Below are the code and all the weights of a small trained network. Each question names an input and a target symbol and asks about switching units off, where a switched-off unit gives its printed mean instead of its output.

import numpy as np


def w(rows, s, z=0):
    codes = np.array(rows[::2]) - 128.0
    scale = np.full(codes.shape[1], s)
    scale[-1] = z or s
    return codes * scale


def norm(h):
    return h / np.sqrt((h * h).mean(-1, keepdims=True) + 1e-5)


def f(y):
    return np.maximum(y, 0)


def softmax(a):
    e = np.exp(a - a.max(-1, keepdims=True))
    return e / e.sum(-1, keepdims=True)


def log_softmax(a):
    a = a - a.max(-1, keepdims=True)
    return a - np.log(np.exp(a).sum(-1, keepdims=True))


def net(x, mask):
    ids = ['ΓΠΨβδεζημ'.index(c) for c in x.split()]
    T = len(ids)
    res = E[ids] + P[:T]
    u = 0
    for l in range(3):
        r = norm(res)
        for j in range(2):
            rows = slice(4 * j, 4 * j + 4)
            q, k, v = (r @ M[l][rows].T for M in (Q, K, V))
            z = softmax(np.where(np.tri(T) > 0, q @ k.T / 4**0.5, -1e9)) @ v
            o = O[l][rows]
            res = res + np.where(mask[u + j], z, o[:, -1]) @ o[:, :-1]
        u += 2
        y = f(norm(res) @ A[l][:, :-1].T + A[l][:, -1])
        res = res + np.where(mask[u : u + 8], y, B[l][:, -1]) @ B[l][:, :-1]
        u += 8
    return log_softmax(norm(res)[-1] @ U[:, :-1].T + U[:, -1])


Q, K, V, O, A, B = {}, {}, {}, {}, {}, {}
E = w([
[156,213,106,137],'Γ',
[142,189,105,131],'Π',
[99,206,203,119],'Ψ',
[141,245,129,150],'β',
[172,194,87,119],'δ',
[134,139,54,71],'ε',
[157,184,76,107],'ζ',
[68,120,110,189],'η',
[2,114,78,104],'μ',
],0.0089)
P = w([
[180,145,213,184],'0',
[135,27,145,123],'1',
[108,243,203,163],'2',
[153,38,139,155],'3',
[129,249,168,154],'4',
[163,47,123,171],'5',
[136,245,135,158],'6',
[162,63,107,187],'7',
[152,228,77,157],'8',
[159,60,48,195],'9',
[101,191,166,2],'10',
[150,25,107,188],'11',
],0.0077)
Q[0] = w([
[154,131,93,145],'L0H0',
[136,229,118,137],'L0H0',
[134,161,170,55],'L0H0',
[132,240,73,68],'L0H0',
[105,106,110,146],'L0H1',
[79,103,158,91],'L0H1',
[131,237,78,66],'L0H1',
[146,4,177,183],'L0H1',
],0.016)
K[0] = w([
[91,93,211,180],'L0H0',
[118,144,39,189],'L0H0',
[75,119,8,105],'L0H0',
[76,169,29,195],'L0H0',
[144,125,164,90],'L0H1',
[142,95,118,62],'L0H1',
[90,176,18,189],'L0H1',
[169,106,246,80],'L0H1',
],0.012)
V[0] = w([
[223,140,160,60],'L0H0',
[172,112,121,255],'L0H0',
[129,132,59,88],'L0H0',
[142,155,169,65],'L0H0',
[99,124,74,158],'L0H1',
[93,156,135,133],'L0H1',
[168,106,160,107],'L0H1',
[228,91,103,149],'L0H1',
],0.0068)
O[0] = w([
[196,125,83,41,159],'L0H0',
[178,68,193,159,253],'L0H0',
[51,185,83,109,94],'L0H0',
[217,172,133,89,127],'L0H0',
[89,159,199,186,133],'L0H1',
[65,85,167,122,160],'L0H1',
[159,151,90,95,91],'L0H1',
[254,127,96,44,147],'L0H1',
],0.0055,0.0033)
A[0] = w([
[124,206,80,213,125],'L0N0',
[76,1,108,171,224],'L0N1',
[156,30,125,25,169],'L0N2',
[143,99,214,227,120],'L0N3',
[27,96,145,104,252],'L0N4',
[240,51,96,127,193],'L0N5',
[96,224,121,114,145],'L0N6',
[128,151,248,94,108],'L0N7',
],0.0067,0.0042)
B[0] = w([
[24,115,121,88,192],'L0N0',
[223,204,176,78,189],'L0N1',
[57,168,112,201,189],'L0N2',
[94,75,51,114,171],'L0N3',
[105,113,99,227,172],'L0N4',
[3,112,121,169,254],'L0N5',
[42,173,99,91,192],'L0N6',
[131,92,61,163,156],'L0N7',
],0.0052,0.007)
Q[1] = w([
[156,108,106,105],'L1H0',
[205,166,81,200],'L1H0',
[122,134,157,31],'L1H0',
[220,61,128,184],'L1H0',
[151,203,134,69],'L1H1',
[92,92,75,106],'L1H1',
[78,99,165,68],'L1H1',
[181,138,158,8],'L1H1',
],0.011)
K[1] = w([
[139,129,157,70],'L1H0',
[245,71,255,148],'L1H0',
[57,159,145,75],'L1H0',
[209,189,219,167],'L1H0',
[29,178,80,85],'L1H1',
[112,93,88,222],'L1H1',
[36,91,219,140],'L1H1',
[72,72,84,86],'L1H1',
],0.01)
V[1] = w([
[113,208,135,130],'L1H0',
[101,40,111,107],'L1H0',
[111,130,167,145],'L1H0',
[116,133,65,131],'L1H0',
[87,117,165,183],'L1H1',
[147,99,175,47],'L1H1',
[165,115,99,112],'L1H1',
[58,64,1,86],'L1H1',
],0.0077)
O[1] = w([
[80,180,89,162,139],'L1H0',
[147,122,148,117,105],'L1H0',
[119,111,93,130,124],'L1H0',
[155,169,150,194,187],'L1H0',
[254,177,125,158,141],'L1H1',
[104,85,134,89,6],'L1H1',
[83,77,172,97,131],'L1H1',
[74,180,177,112,3],'L1H1',
],0.0065,0.0042)
A[1] = w([
[181,116,74,121,193],'L1N0',
[82,182,234,233,105],'L1N1',
[115,72,202,175,129],'L1N2',
[40,149,128,116,94],'L1N3',
[108,194,147,164,131],'L1N4',
[2,155,69,171,195],'L1N5',
[112,68,134,219,1],'L1N6',
[168,165,69,150,131],'L1N7',
],0.0079,0.0028)
B[1] = w([
[71,208,181,157,164],'L1N0',
[213,129,63,187,186],'L1N1',
[163,206,126,93,143],'L1N2',
[3,110,125,215,167],'L1N3',
[191,196,104,94,178],'L1N4',
[230,34,137,142,254],'L1N5',
[89,187,103,33,172],'L1N6',
[129,127,154,87,173],'L1N7',
],0.0048,0.0096)
Q[2] = w([
[91,141,182,121],'L2H0',
[16,173,251,91],'L2H0',
[213,62,148,149],'L2H0',
[74,211,129,113],'L2H0',
[105,243,136,102],'L2H1',
[124,52,20,214],'L2H1',
[98,104,158,201],'L2H1',
[71,141,207,131],'L2H1',
],0.012)
K[2] = w([
[82,144,130,194],'L2H0',
[77,184,79,200],'L2H0',
[89,39,158,120],'L2H0',
[161,212,127,143],'L2H0',
[75,185,74,211],'L2H1',
[250,67,162,163],'L2H1',
[107,33,74,149],'L2H1',
[83,132,58,97],'L2H1',
],0.013)
V[2] = w([
[134,105,108,43],'L2H0',
[196,97,152,107],'L2H0',
[210,200,171,167],'L2H0',
[164,197,62,157],'L2H0',
[125,212,107,184],'L2H1',
[87,148,2,128],'L2H1',
[91,182,148,125],'L2H1',
[106,60,99,87],'L2H1',
],0.0082)
O[2] = w([
[124,143,112,69,51],'L2H0',
[131,47,102,108,107],'L2H0',
[114,62,254,150,182],'L2H0',
[70,132,169,181,254],'L2H0',
[80,183,131,77,225],'L2H1',
[138,161,110,152,226],'L2H1',
[170,198,90,98,85],'L2H1',
[135,107,100,185,85],'L2H1',
],0.0074,0.0053)
A[2] = w([
[246,72,163,141,20],'L2N0',
[124,201,91,86,188],'L2N1',
[227,112,182,130,253],'L2N2',
[94,113,96,138,12],'L2N3',
[140,123,189,135,130],'L2N4',
[169,99,89,6,124],'L2N5',
[157,131,135,102,48],'L2N6',
[35,64,92,128,178],'L2N7',
],0.013,0.0039)
B[2] = w([
[9,196,66,109,140],'L2N0',
[137,107,185,36,218],'L2N1',
[192,117,96,65,175],'L2N2',
[148,173,157,114,151],'L2N3',
[160,114,55,113,202],'L2N4',
[47,141,96,216,146],'L2N5',
[139,153,158,125,128],'L2N6',
[133,171,175,115,255],'L2N7',
],0.011,0.0052)
U = w([
[148,157,70,64,18],'Γ',
[89,58,139,98,249],'Π',
[169,71,193,104,244],'Ψ',
[77,121,177,213,77],'β',
[40,162,76,97,30],'δ',
[172,84,124,80,187],'ε',
[168,120,48,155,229],'ζ',
[253,140,166,135,2],'η',
[113,178,184,69,205],'μ',
],0.015,0.003)

Each question gives the input, a string of symbols that net reads in full, and the target symbol t.
The units are the heads (4 rows each of Q, K, V and O) and the neurons (one row each of A and B). Each row of codes is followed by its name. A weight is (code - 128) times the scale printed after its matrix; where a second scale follows, it is the last column's (O, A, B and U).
mask holds one flag per unit, layer by layer, with each layer's heads first. A switched-off unit (its flag False) gives its mean, the last column of its rows in O or B, instead of its output. The means were averaged over made-up inputs and are rounded, as every weight is.
A unit's drop is (log p(t) with every unit on - log p(t) with that unit switched off) / (log p(t) with every unit on - log p(t) with every unit switched off).
The circuit of an input: a set's keep is (log p(t) with only the set's units on - log p(t) with every unit switched off) / (log p(t) with every unit on - log p(t) with every unit switched off). Starting from the 12 units with the biggest drops (on a tie, the unit counted first), units are removed one at a time, each time the one whose removal leaves the highest keep (on an exact tie, the one counted first), for as long as the keep stays at least 0.8.
circuit, biggest first: the units of the circuit, biggest drop first
unit that matters most: the unit with the biggest drop
k most important neurons: the k neurons with the biggest drops, biggest first
k most important neurons of layer l: the k neurons of layer l with the biggest drops, biggest first
input ζ β μ Γ μ ζ ζ ζ ε, target μ: circuit, biggest first	L2N1, L2H1
input ε η δ Π Γ β, target Γ: circuit, biggest first	L1H1, L0H1, L2H0
input ζ ζ ζ η, target ζ: circuit, biggest first	L1N5, L0H1, L2H0
input μ ζ β Γ μ ζ ζ δ μ Π, target η: unit that matters most	L1N5
input Γ ε ζ ζ ζ ζ β ζ Π, target μ: circuit, biggest first	L2H1, L2N1
input β Ψ Ψ Ψ μ β β, target β: 2 most important neurons	L0N0, L0N6
input ζ β μ δ δ ζ β β, target ζ: 4 most important neurons	L1N5, L0N5, L0N6, L0N4
input ζ Ψ ε ζ η Π, target ζ: circuit, biggest first	L1N5, L2H0, L0H1
input μ ζ ζ Γ ζ ζ ζ ζ, target η: 2 most important neurons	L1N5, L0N1
input ε Γ ζ ζ β δ β β, target Γ: 2 most important neurons	L2N1, L1N3
input ζ Π β ζ ζ β ε Π, target ζ: 2 most important neurons	L1N5, L0N5
input μ ζ ζ μ Π δ μ ζ μ ζ Π ζ, target η: 3 most important neurons	L1N5, L2N2, L0N1
input Π ε ζ ζ ζ μ β Γ β β, target Ψ: 4 most important neurons	L0N5, L0N2, L1N5, L0N1
input μ β Ψ Ψ, target η: 4 most important neurons	L1N5, L2N2, L1N3, L2N4
input μ β ζ β β β Π Ψ, target η: 2 most important neurons	L1N5, L0N3
input μ ζ β ζ ζ β μ, target β: unit that matters most	L2H0
input ζ β ζ ζ ε μ Γ ε ε Γ ζ μ, target ζ: 2 most important neurons	L1N5, L0N5
input Γ Ψ δ ζ ζ β, target μ: 2 most important neurons	L1N5, L0N6
input δ β β ζ η, target ζ: 2 most important neurons	L0N5, L1N5
input ζ Γ δ ζ ζ δ, target ζ: 2 most important neurons	L1N5, L0N6
input Γ δ ζ μ ζ ζ, target μ: unit that matters most	L0H0
input δ β ζ Π ζ ε, target δ: 4 most important neurons of layer 0	L0N5, L0N6, L0N2, L0N0
input ζ ζ ζ β η μ, target ζ: 2 most important neurons of layer 0	L0N2, L0N5
input δ η μ η β Γ ζ β ζ β, target δ: 3 most important neurons of layer 1	L1N6, L1N3, L1N1
input Π Γ β Ψ ζ ζ ζ μ, target Ψ: 3 most important neurons of layer 0	L0N5, L0N1, L0N4
input δ Ψ η ζ Γ β ζ ζ, target δ: 3 most important neurons of layer 0	L0N6, L0N0, L0N4
